Here is a tiny trained network, its code and every weight. The questions are about switching its units off for an input and a target symbol, where a switched-off unit gives its printed mean instead of its output.

import numpy as np


def w(rows, s, z=0):
    codes = np.array(rows[::2]) - 128.0
    scale = np.full(codes.shape[1], s)
    scale[-1] = z or s
    return codes * scale


def f(y):
    return y / 2 * (1 + np.tanh(0.7978845608 * (y + 0.044715 * y**3)))


def softmax(a):
    e = np.exp(a - a.max(-1, keepdims=True))
    return e / e.sum(-1, keepdims=True)


def log_softmax(a):
    a = a - a.max(-1, keepdims=True)
    return a - np.log(np.exp(a).sum(-1, keepdims=True))


def net(x, mask):
    ids = ['εζθξπτφψ'.index(c) for c in x.split()]
    T = len(ids)
    res = E[ids] + P[:T]
    u = 0
    for l in range(2):
        r = res
        for j in range(2):
            rows = slice(2 * j, 2 * j + 2)
            q, k, v = (r @ M[l][rows].T for M in (Q, K, V))
            z = softmax(np.where(np.tri(T) > 0, q @ k.T / 2**0.5, -1e9)) @ v
            o = O[l][rows]
            res = res + np.where(mask[u + j], z, o[:, -1]) @ o[:, :-1]
        u += 2
        y = f(res @ A[l][:, :-1].T + A[l][:, -1])
        res = res + np.where(mask[u : u + 16], y, B[l][:, -1]) @ B[l][:, :-1]
        u += 16
    return log_softmax(res[-1] @ U[:, :-1].T + U[:, -1])


Q, K, V, O, A, B = {}, {}, {}, {}, {}, {}
E = w([
[130,150,167,106,13,53,126,228],'ε',
[124,134,208,133,6,166,78,187],'ζ',
[165,72,81,68,60,93,158,124],'θ',
[42,127,78,92,148,150,136,133],'ξ',
[23,123,200,113,145,90,47,108],'π',
[205,61,158,141,142,75,64,102],'τ',
[117,91,111,140,138,240,36,182],'φ',
[96,92,179,163,193,180,171,186],'ψ',
],0.011)
P = w([
[178,187,150,35,132,158,99,144],'0',
[150,142,158,28,110,153,104,133],'1',
[137,122,158,37,123,142,103,128],'2',
[125,110,145,55,114,134,104,142],'3',
[107,98,140,75,103,126,107,138],'4',
[104,91,123,99,109,123,103,137],'5',
[91,83,117,121,100,115,108,144],'6',
[82,68,114,136,102,107,112,144],'7',
[76,69,90,161,109,98,106,149],'8',
[68,60,81,180,106,95,105,150],'9',
[57,54,72,197,106,81,104,161],'10',
[50,45,65,220,110,72,96,167],'11',
[44,43,54,235,111,70,99,170],'12',
[33,32,48,254,103,64,101,173],'13',
],0.0069)
Q[0] = w([
[102,31,79,96,154,184,107,182],'L0H0',
[102,103,166,123,63,31,67,207],'L0H0',
[254,236,162,247,241,215,194,40],'L0H1',
[96,55,168,105,174,158,70,179],'L0H1',
],0.0096)
K[0] = w([
[93,69,70,191,195,136,157,97],'L0H0',
[213,70,125,125,92,65,140,62],'L0H0',
[169,209,161,3,132,161,165,125],'L0H1',
[171,58,123,201,161,112,115,117],'L0H1',
],0.013)
V[0] = w([
[135,188,165,109,102,142,102,132],'L0H0',
[171,48,56,95,176,134,107,78],'L0H0',
[89,165,48,126,98,232,205,231],'L0H1',
[2,169,154,96,212,184,62,72],'L0H1',
],0.0064)
O[0] = w([
[120,164,163,132,123,106,66,149,120],'L0H0',
[91,65,90,92,87,182,133,66,164],'L0H0',
[101,121,137,36,147,172,160,254,129],'L0H1',
[86,122,98,93,160,46,9,142,253],'L0H1',
],0.0073,0.0029)
A[0] = w([
[120,198,90,116,178,77,144,211,191],'L0N0',
[98,73,61,159,132,166,134,98,255],'L0N1',
[71,154,46,82,173,130,160,110,183],'L0N2',
[253,149,206,166,78,89,107,176,128],'L0N3',
[118,126,134,41,167,138,105,221,135],'L0N4',
[136,97,93,110,97,177,132,96,103],'L0N5',
[142,114,106,158,121,154,78,87,122],'L0N6',
[117,79,92,70,63,112,155,148,139],'L0N7',
[177,110,109,137,122,231,66,136,123],'L0N8',
[99,85,192,182,162,132,116,140,195],'L0N9',
[73,56,129,185,131,126,133,159,242],'L0N10',
[172,104,91,104,82,191,197,126,113],'L0N11',
[117,139,120,152,97,178,139,33,181],'L0N12',
[172,98,125,105,109,191,65,109,143],'L0N13',
[175,101,84,97,75,36,124,156,165],'L0N14',
[119,73,106,171,108,157,133,132,165],'L0N15',
],0.0075,0.0049)
B[0] = w([
[65,81,200,137,86,116,166,50,182],'L0N0',
[100,52,149,133,106,129,125,91,226],'L0N1',
[78,115,140,113,85,177,104,38,183],'L0N2',
[124,134,229,134,82,166,103,123,160],'L0N3',
[125,77,195,68,141,147,151,106,216],'L0N4',
[130,136,119,106,49,81,180,141,131],'L0N5',
[125,94,150,125,118,53,95,144,140],'L0N6',
[152,104,72,103,47,151,119,122,191],'L0N7',
[143,115,148,98,105,57,108,231,141],'L0N8',
[151,100,182,185,172,182,116,144,180],'L0N9',
[125,43,127,191,149,190,120,123,254],'L0N10',
[114,162,126,107,98,122,195,225,129],'L0N11',
[151,128,192,116,110,14,184,87,137],'L0N12',
[161,108,157,62,90,72,84,196,150],'L0N13',
[117,91,116,100,3,98,109,81,191],'L0N14',
[139,69,110,160,107,133,155,138,168],'L0N15',
],0.0065,0.0079)
Q[1] = w([
[174,211,86,119,183,100,174,151],'L1H0',
[119,114,152,99,135,143,97,57],'L1H0',
[94,107,101,111,123,154,118,150],'L1H1',
[85,5,158,135,76,170,126,125],'L1H1',
],0.012)
K[1] = w([
[176,240,179,47,121,113,131,113],'L1H0',
[137,1,142,172,163,130,101,177],'L1H0',
[194,129,90,119,109,129,201,100],'L1H1',
[210,18,91,146,119,100,161,83],'L1H1',
],0.0071)
V[1] = w([
[170,128,122,67,40,63,65,247],'L1H0',
[172,95,172,198,206,153,150,233],'L1H0',
[16,108,191,173,151,212,114,120],'L1H1',
[169,139,253,149,133,127,60,140],'L1H1',
],0.0065)
O[1] = w([
[1,68,155,226,177,116,141,165,4],'L1H0',
[185,87,140,77,198,26,117,206,152],'L1H0',
[165,220,186,117,202,170,115,76,145],'L1H1',
[245,117,71,188,172,130,104,85,144],'L1H1',
],0.0063,0.0012)
A[1] = w([
[167,147,71,121,82,212,104,157,144],'L1N0',
[147,154,137,149,227,213,143,145,35],'L1N1',
[91,105,61,88,88,60,194,85,107],'L1N2',
[78,107,148,242,86,142,104,105,120],'L1N3',
[119,99,205,89,127,197,202,171,117],'L1N4',
[98,127,107,50,118,120,25,136,166],'L1N5',
[86,116,122,178,198,112,152,119,117],'L1N6',
[101,124,181,62,164,93,99,190,85],'L1N7',
[169,128,124,74,159,160,87,81,133],'L1N8',
[254,140,126,109,123,187,64,53,254],'L1N9',
[132,102,87,119,216,175,106,139,134],'L1N10',
[120,113,146,139,212,82,69,88,100],'L1N11',
[168,175,118,170,114,130,150,78,215],'L1N12',
[83,174,117,148,108,113,79,74,131],'L1N13',
[178,99,121,108,167,72,188,145,220],'L1N14',
[125,217,157,166,214,138,64,131,105],'L1N15',
],0.0072,0.0037)
B[1] = w([
[71,108,156,68,126,234,71,134,154],'L1N0',
[86,120,6,116,89,3,213,151,141],'L1N1',
[159,135,219,161,202,125,127,158,212],'L1N2',
[85,153,133,190,62,124,135,152,255],'L1N3',
[105,137,135,87,145,102,243,129,216],'L1N4',
[182,93,108,135,192,152,72,158,235],'L1N5',
[92,101,134,85,84,191,69,113,140],'L1N6',
[162,127,215,92,166,70,215,74,183],'L1N7',
[144,198,31,159,109,154,169,175,170],'L1N8',
[207,226,60,140,134,147,140,94,234],'L1N9',
[152,129,16,89,97,98,137,56,162],'L1N10',
[56,185,81,27,132,137,164,162,184],'L1N11',
[235,215,153,151,149,77,119,57,143],'L1N12',
[141,73,82,203,87,61,84,123,175],'L1N13',
[108,42,80,149,144,100,91,197,160],'L1N14',
[49,204,147,161,174,123,68,235,155],'L1N15',
],0.0057,0.01)
U = w([
[88,215,125,183,158,113,98,215,51],'ε',
[161,165,201,175,98,4,187,16,69],'ζ',
[58,64,156,115,116,95,118,165,162],'θ',
[102,156,117,34,78,252,146,67,115],'ξ',
[205,103,118,51,193,88,128,151,179],'π',
[78,204,49,148,102,70,247,197,3],'τ',
[154,110,55,222,109,115,33,127,188],'φ',
[169,172,212,228,181,224,141,215,30],'ψ',
],0.0046,0.0037)

Each question gives the input, a string of symbols that net reads in full, and the target symbol t.
The units are the heads (2 rows each of Q, K, V and O) and the neurons (one row each of A and B). Each row of codes is followed by its name. A weight is (code - 128) times the scale printed after its matrix; where a second scale follows, it is the last column's (O, A, B and U).
mask holds one flag per unit, layer by layer, with each layer's heads first. A switched-off unit (its flag False) gives its mean, the last column of its rows in O or B, instead of its output. The means were averaged over made-up inputs and are rounded, as every weight is.
A unit's drop is (log p(t) with every unit on - log p(t) with that unit switched off) / (log p(t) with every unit on - log p(t) with every unit switched off).
The circuit of an input: a set's keep is (log p(t) with only the set's units on - log p(t) with every unit switched off) / (log p(t) with every unit on - log p(t) with every unit switched off). Starting from the 12 units with the biggest drops (on a tie, the unit counted first), units are removed one at a time, each time the one whose removal leaves the highest keep (on an exact tie, the one counted first), for as long as the keep stays at least 0.8.
circuit, biggest first: the units of the circuit, biggest drop first
most important unit: the unit with the biggest drop
k most important neurons: the k neurons with the biggest drops, biggest first
k most important neurons of layer l: the k neurons of layer l with the biggest drops, biggest first
heads that matter: for each layer, one digit per head in row order, 1 if its drop is at least 0.15 and else 0, layers parted by /
input φ ξ ξ ξ ξ π π θ, target φ: circuit, biggest first => (L0H1 L1N4)
input ξ ξ π, target φ: circuit, biggest first => (L0H1 L1N13)
input ε τ ξ τ ψ ψ, target π: circuit, biggest first => (L1H0 L1N3 L0N14)
input ε τ ψ ξ, target φ: heads that matter => 01 / 01
input π ψ ζ, target ψ: circuit, biggest first => (L1H1 L0H0 L0N3)
input ζ ξ ε ε ξ ξ ψ ξ ζ ξ ψ ξ, target π: circuit, biggest first => (L1H0 L0N9 L0N10 L1N3)
input ε ψ φ θ φ ξ ζ ψ ε ε θ ε φ, target θ: most important unit => L1H1
input ξ φ ε ξ θ ε ψ τ ψ θ, target π: circuit, biggest first => (L1H0 L0N10 L1N3)
input τ ε ε, target ζ: 2 most important neurons => (L1N5 L1N12)
input τ ζ θ φ θ φ ψ ξ, target π: 2 most important neurons => (L0N10 L0N9)
input ξ π ζ π ξ τ ε θ, target ζ: heads that matter => 01 / 10
input ξ ξ ξ φ π ψ ζ ζ θ ζ ε, target τ: heads that matter => 11 / 11
input ε ξ ε ξ ψ ξ π ξ φ ε ξ ε ζ, target ξ: heads that matter => 01 / 10
input ε π ξ ε ζ θ ε, target τ: heads that matter => 01 / 11
input ε τ ξ ξ ε ε φ ξ ξ ξ ζ, target ξ: 2 most important neurons => (L1N0 L0N2)
input τ π ξ ε ψ π, target π: heads that matter => 00 / 10
input ε ψ φ ε ξ ε, target ζ: heads that matter => 10 / 01
input ξ ξ ξ φ, target π: heads that matter => 01 / 01
input ξ π ψ ε τ π, target ζ: heads that matter => 11 / 00
input ξ π ψ ε ζ ζ π ξ ε ξ ψ τ φ θ, target θ: most important neuron => (L0N7)
input ε ε φ θ, target θ: most important unit => L1H0
input ε θ ε ξ ξ φ ξ τ ζ ξ φ ψ ε π, target π: 3 most important neurons of layer 1 => (L1N11 L1N3 L1N13)
input π ζ ξ ξ ε θ τ ψ ε, target π: 2 most important neurons of layer 1 => (L1N3 L1N13)
input φ π ε φ ξ ξ ε θ θ ξ θ ξ θ, target ξ: 2 most important neurons of layer 0 => (L0N2 L0N10)
input ξ ξ ξ ε, target ξ: 2 most important neurons of layer 1 => (L1N2 L1N7)
input ξ ε ξ ζ ζ ζ ψ ξ τ ξ, target ζ: 3 most important neurons of layer 0 => (L0N12 L0N1 L0N15)
input φ θ θ ξ θ ε π ψ ε, target π: most important unit => L1H0
input θ ξ ξ ζ ε ψ θ φ ε ξ ε τ, target ζ: 4 most important neurons => (L0N12 L1N5 L1N12 L0N1)
input π ψ ξ ε ξ ξ ξ θ, target ξ: 2 most important neurons => (L0N2 L1N0)
